Here is a tiny trained network, its code and every weight. The questions are about switching its units off for an input and a target symbol, where a switched-off unit gives its printed mean instead of its output.

import numpy as np


def w(rows, s, z=0):
    codes = np.array(rows[::2]) - 128.0
    scale = np.full(codes.shape[1], s)
    scale[-1] = z or s
    return codes * scale


def norm(h):
    return h / np.sqrt((h * h).mean(-1, keepdims=True) + 1e-5)


def f(y):
    return y / 2 * (1 + np.tanh(0.7978845608 * (y + 0.044715 * y**3)))


def softmax(a):
    e = np.exp(a - a.max(-1, keepdims=True))
    return e / e.sum(-1, keepdims=True)


def log_softmax(a):
    a = a - a.max(-1, keepdims=True)
    return a - np.log(np.exp(a).sum(-1, keepdims=True))


def net(x, mask):
    ids = ['δεξστψ'.index(c) for c in x.split()]
    T = len(ids)
    res = E[ids] + P[:T]
    u = 0
    for l in range(3):
        r = norm(res)
        for j in range(2):
            rows = slice(4 * j, 4 * j + 4)
            q, k, v = (r @ M[l][rows].T for M in (Q, K, V))
            z = softmax(np.where(np.tri(T) > 0, q @ k.T / 4**0.5, -1e9)) @ v
            o = O[l][rows]
            res = res + np.where(mask[u + j], z, o[:, -1]) @ o[:, :-1]
        u += 2
        y = f(norm(res) @ A[l][:, :-1].T + A[l][:, -1])
        res = res + np.where(mask[u : u + 8], y, B[l][:, -1]) @ B[l][:, :-1]
        u += 8
    return log_softmax(norm(res)[-1] @ U[:, :-1].T + U[:, -1])


Q, K, V, O, A, B = {}, {}, {}, {}, {}, {}
E = w([
[108,191,254,192,240],'δ',
[125,102,205,54,210],'ε',
[118,121,237,46,25],'ξ',
[30,69,249,4,103],'σ',
[246,180,183,122,58],'τ',
[238,35,185,205,129],'ψ',
],0.0048)
P = w([
[200,195,202,36,255],'0',
[170,165,160,57,192],'1',
[142,168,147,84,139],'2',
[113,161,135,99,115],'3',
[89,159,120,121,106],'4',
[78,152,98,142,91],'5',
[61,147,92,159,85],'6',
[46,142,71,171,72],'7',
],0.0046)
Q[0] = w([
[140,140,101,145,106],'L0H1',
[149,146,104,92,107],'L0H1',
[129,143,131,144,35],'L0H1',
[81,116,182,69,113],'L0H1',
[177,142,1,103,201],'L0H2',
[38,187,172,110,75],'L0H2',
[196,143,163,106,114],'L0H2',
[103,116,178,117,92],'L0H2',
],0.0085)
K[0] = w([
[120,135,162,108,131],'L0H1',
[134,101,156,98,165],'L0H1',
[103,108,168,121,119],'L0H1',
[109,82,84,165,111],'L0H1',
[123,144,246,80,186],'L0H2',
[100,93,72,169,74],'L0H2',
[162,122,153,178,190],'L0H2',
[145,142,76,179,76],'L0H2',
],0.011)
V[0] = w([
[108,140,109,134,121],'L0H1',
[254,43,53,199,84],'L0H1',
[138,178,127,172,116],'L0H1',
[157,60,106,94,114],'L0H1',
[99,16,173,147,145],'L0H2',
[196,150,121,98,121],'L0H2',
[104,221,103,137,116],'L0H2',
[167,54,130,134,151],'L0H2',
],0.0049)
O[0] = w([
[139,115,159,127,135,110],'L0H1',
[92,185,253,79,106,2],'L0H1',
[102,88,204,52,147,103],'L0H1',
[116,175,142,163,126,121],'L0H1',
[81,44,242,206,128,119],'L0H2',
[84,202,47,158,120,155],'L0H2',
[205,144,93,3,143,123],'L0H2',
[76,165,178,223,102,116],'L0H2',
],0.0035,0.0072)
A[0] = w([
[169,90,172,230,100,154],'L0N1',
[159,126,114,152,12,227],'L0N2',
[108,63,148,97,77,112],'L0N3',
[73,4,162,178,194,62],'L0N4',
[148,137,110,77,101,132],'L0N5',
[82,156,218,92,186,4],'L0N6',
[182,92,61,192,86,165],'L0N7',
[115,96,32,104,171,6],'L0N8',
],0.0044,0.0016)
B[0] = w([
[154,175,123,69,125,128],'L0N1',
[152,46,159,38,190,243],'L0N2',
[122,2,89,108,115,212],'L0N3',
[121,42,51,132,93,246],'L0N4',
[50,73,124,110,98,193],'L0N5',
[127,197,152,98,94,160],'L0N6',
[166,175,204,87,147,196],'L0N7',
[91,183,151,199,150,156],'L0N8',
],0.0045,0.0013)
Q[1] = w([
[225,218,57,161,184],'L1H1',
[83,121,136,28,155],'L1H1',
[227,138,132,159,2],'L1H1',
[88,53,113,30,55],'L1H1',
[94,99,125,108,64],'L1H2',
[86,196,90,72,40],'L1H2',
[154,177,162,143,190],'L1H2',
[130,171,117,173,144],'L1H2',
],0.0064)
K[1] = w([
[175,186,154,58,192],'L1H1',
[98,77,137,103,46],'L1H1',
[230,150,196,136,124],'L1H1',
[134,35,45,140,11],'L1H1',
[139,164,58,150,171],'L1H2',
[99,253,144,118,82],'L1H2',
[145,92,144,67,123],'L1H2',
[58,108,131,69,77],'L1H2',
],0.0065)
V[1] = w([
[91,89,154,144,121],'L1H1',
[176,106,186,212,109],'L1H1',
[94,174,96,142,180],'L1H1',
[27,53,189,19,135],'L1H1',
[83,151,132,138,166],'L1H2',
[252,191,80,153,89],'L1H2',
[204,131,135,113,101],'L1H2',
[129,90,110,167,163],'L1H2',
],0.0046)
O[1] = w([
[158,142,127,128,135,131],'L1H1',
[82,104,96,85,70,55],'L1H1',
[114,47,114,103,180,121],'L1H1',
[179,206,170,59,182,254],'L1H1',
[146,114,124,112,187,134],'L1H2',
[119,159,87,252,136,113],'L1H2',
[90,139,66,174,106,143],'L1H2',
[142,192,176,93,139,123],'L1H2',
],0.0035,0.0042)
A[1] = w([
[66,193,143,97,123,138],'L1N1',
[123,131,95,110,165,117],'L1N2',
[132,107,75,102,81,54],'L1N3',
[173,114,115,215,53,98],'L1N4',
[140,156,113,189,123,253],'L1N5',
[163,197,167,123,83,94],'L1N6',
[136,166,173,203,169,34],'L1N7',
[112,197,2,121,118,36],'L1N8',
],0.0071,0.0012)
B[1] = w([
[165,206,160,137,78,213],'L1N1',
[136,140,78,109,88,224],'L1N2',
[167,161,173,131,147,172],'L1N3',
[28,149,166,113,11,174],'L1N4',
[133,59,137,66,98,151],'L1N5',
[129,56,135,175,121,175],'L1N6',
[211,109,98,82,124,140],'L1N7',
[144,123,89,40,3,250],'L1N8',
],0.0044,0.0016)
Q[2] = w([
[139,177,122,124,1],'L2H1',
[98,148,65,171,60],'L2H1',
[142,93,176,50,124],'L2H1',
[175,110,105,39,110],'L2H1',
[25,150,84,141,74],'L2H2',
[184,146,87,125,197],'L2H2',
[136,173,72,54,189],'L2H2',
[69,126,98,63,223],'L2H2',
],0.0066)
K[2] = w([
[214,201,89,226,74],'L2H1',
[174,177,72,160,174],'L2H1',
[135,56,215,129,2],'L2H1',
[134,111,125,73,5],'L2H1',
[82,133,117,37,176],'L2H2',
[189,188,31,176,124],'L2H2',
[192,219,87,123,144],'L2H2',
[226,157,120,134,214],'L2H2',
],0.0054)
V[2] = w([
[121,143,93,154,134],'L2H1',
[101,205,178,113,123],'L2H1',
[3,134,164,73,34],'L2H1',
[179,144,119,202,215],'L2H1',
[138,239,122,186,167],'L2H2',
[90,186,146,43,185],'L2H2',
[22,185,155,82,140],'L2H2',
[210,126,68,254,115],'L2H2',
],0.0038)
O[2] = w([
[71,165,138,129,185,81],'L2H1',
[116,2,81,72,166,134],'L2H1',
[231,64,144,74,213,98],'L2H1',
[20,196,98,198,92,70],'L2H1',
[85,60,98,21,126,112],'L2H2',
[75,113,42,168,60,254],'L2H2',
[103,103,84,203,93,120],'L2H2',
[147,147,143,8,158,20],'L2H2',
],0.0032,0.0026)
A[2] = w([
[66,205,136,150,106,180],'L2N1',
[124,142,111,115,90,54],'L2N2',
[167,63,171,94,108,16],'L2N3',
[148,180,254,213,101,156],'L2N4',
[145,137,70,93,174,192],'L2N5',
[202,98,159,220,123,109],'L2N6',
[237,133,141,182,80,3],'L2N7',
[140,146,79,126,40,77],'L2N8',
],0.0067,0.002)
B[2] = w([
[157,161,114,141,1,140],'L2N1',
[111,168,75,78,128,135],'L2N2',
[97,120,41,176,144,177],'L2N3',
[116,130,218,98,22,163],'L2N4',
[202,121,176,115,65,253],'L2N5',
[206,190,131,58,109,132],'L2N6',
[126,253,218,158,239,166],'L2N7',
[128,113,92,71,148,211],'L2N8',
],0.004,0.0028)
U = w([
[209,219,145,22,157,221],'δ',
[89,67,78,128,30,208],'ε',
[111,168,133,141,161,2],'ξ',
[129,139,254,158,78,84],'σ',
[95,179,108,156,172,39],'τ',
[138,37,152,91,215,100],'ψ',
],0.0058,0.0038)

Each question gives the input, a string of symbols that net reads in full, and the target symbol t.
The units are the heads (4 rows each of Q, K, V and O) and the neurons (one row each of A and B). Each row of codes is followed by its name. A weight is (code - 128) times the scale printed after its matrix; where a second scale follows, it is the last column's (O, A, B and U).
mask holds one flag per unit, layer by layer, with each layer's heads first. A switched-off unit (its flag False) gives its mean, the last column of its rows in O or B, instead of its output. The means were averaged over made-up inputs and are rounded, as every weight is.
A unit's drop is (log p(t) with every unit on - log p(t) with that unit switched off) / (log p(t) with every unit on - log p(t) with every unit switched off).
The circuit of an input: a set's keep is (log p(t) with only the set's units on - log p(t) with every unit switched off) / (log p(t) with every unit on - log p(t) with every unit switched off). Starting from the 12 units with the biggest drops (on a tie, the unit counted first), units are removed one at a time, each time the one whose removal leaves the highest keep (on an exact tie, the one counted first), for as long as the keep stays at least 0.8.
units of the circuit, in order: the units of the circuit, biggest drop first
unit that matters most: the unit with the biggest drop
top k neurons: the k neurons with the biggest drops, biggest first
top k neurons in layer l: the k neurons of layer l with the biggest drops, biggest first
which heads matter: for each layer, one digit per head in row order, 1 if its drop is at least 0.15 and else 0, layers parted by /
drop of u: that unit's drop, to one decimal
input τ ε δ ε ψ δ δ, target ε: which heads matter => 00 / 00 / 10
input τ δ σ ε ξ ψ τ, target σ: which heads matter => 01 / 10 / 01
input τ δ σ ξ τ σ, target δ: which heads matter => 01 / 10 / 00
input σ σ σ ε σ, target ψ: which heads matter => 01 / 01 / 00
input ψ τ τ, target σ: units of the circuit, in order => L0H1; L1N6; L1H1
input ξ ψ ψ τ σ τ σ ε, target δ: top neuron => L1N1
input τ τ ψ σ σ, target σ: which heads matter => 11 / 10 / 00
input ε σ δ, target ψ: units of the circuit, in order => L1H1; L2H2; L2N7
input ξ σ σ ε σ ε ψ, target δ: top 3 neurons => L2N6; L0N7; L0N1
input ξ τ ψ ε δ, target ε: units of the circuit, in order => L1H1; L2N7
input τ ε ε, target ε: units of the circuit, in order => L0N2; L2H1; L2N7
input σ σ σ σ σ ε ψ, target δ: units of the circuit, in order => L2N6; L0N7
input τ ψ τ ψ ε σ δ, target δ: top 3 neurons in layer 0 => L0N8; L0N1; L0N5
input σ δ σ σ δ σ ξ τ, target δ: unit that matters most => L0N2
input σ σ σ τ σ σ ψ σ, target σ: units of the circuit, in order => L0H1; L0H2
input δ σ δ δ ψ ψ σ ε, target σ: which heads matter => 10 / 00 / 00
input σ τ τ, target ε: top 2 neurons => L1N8; L1N4
input τ ε σ σ τ ξ, target δ: which heads matter => 00 / 10 / 00
input σ σ δ, target ψ: top 2 neurons in layer 1 => L1N8; L1N1
input σ σ ξ, target ψ: top 3 neurons in layer 0 => L0N2; L0N5; L0N6
input ε ε σ σ ξ ψ, target σ: top neuron in layer 0 => L0N3
input ε ε τ ε, target ε: top 2 neurons => L2N7; L0N7
input σ ε σ ε ξ σ σ τ, target δ: top 2 neurons in layer 0 => L0N2; L0N7
input δ ψ σ ξ ε σ ε ε, target ψ: drop of L1H2 => 0.6
input δ σ σ τ ξ τ σ ε, target δ: drop of L2N7 => -0.1
input ξ σ σ ε ψ δ δ, target σ: drop of L1N2 => 0.1
input σ ψ ε ψ σ ψ ξ, target σ: drop of L0N4 => 0.0
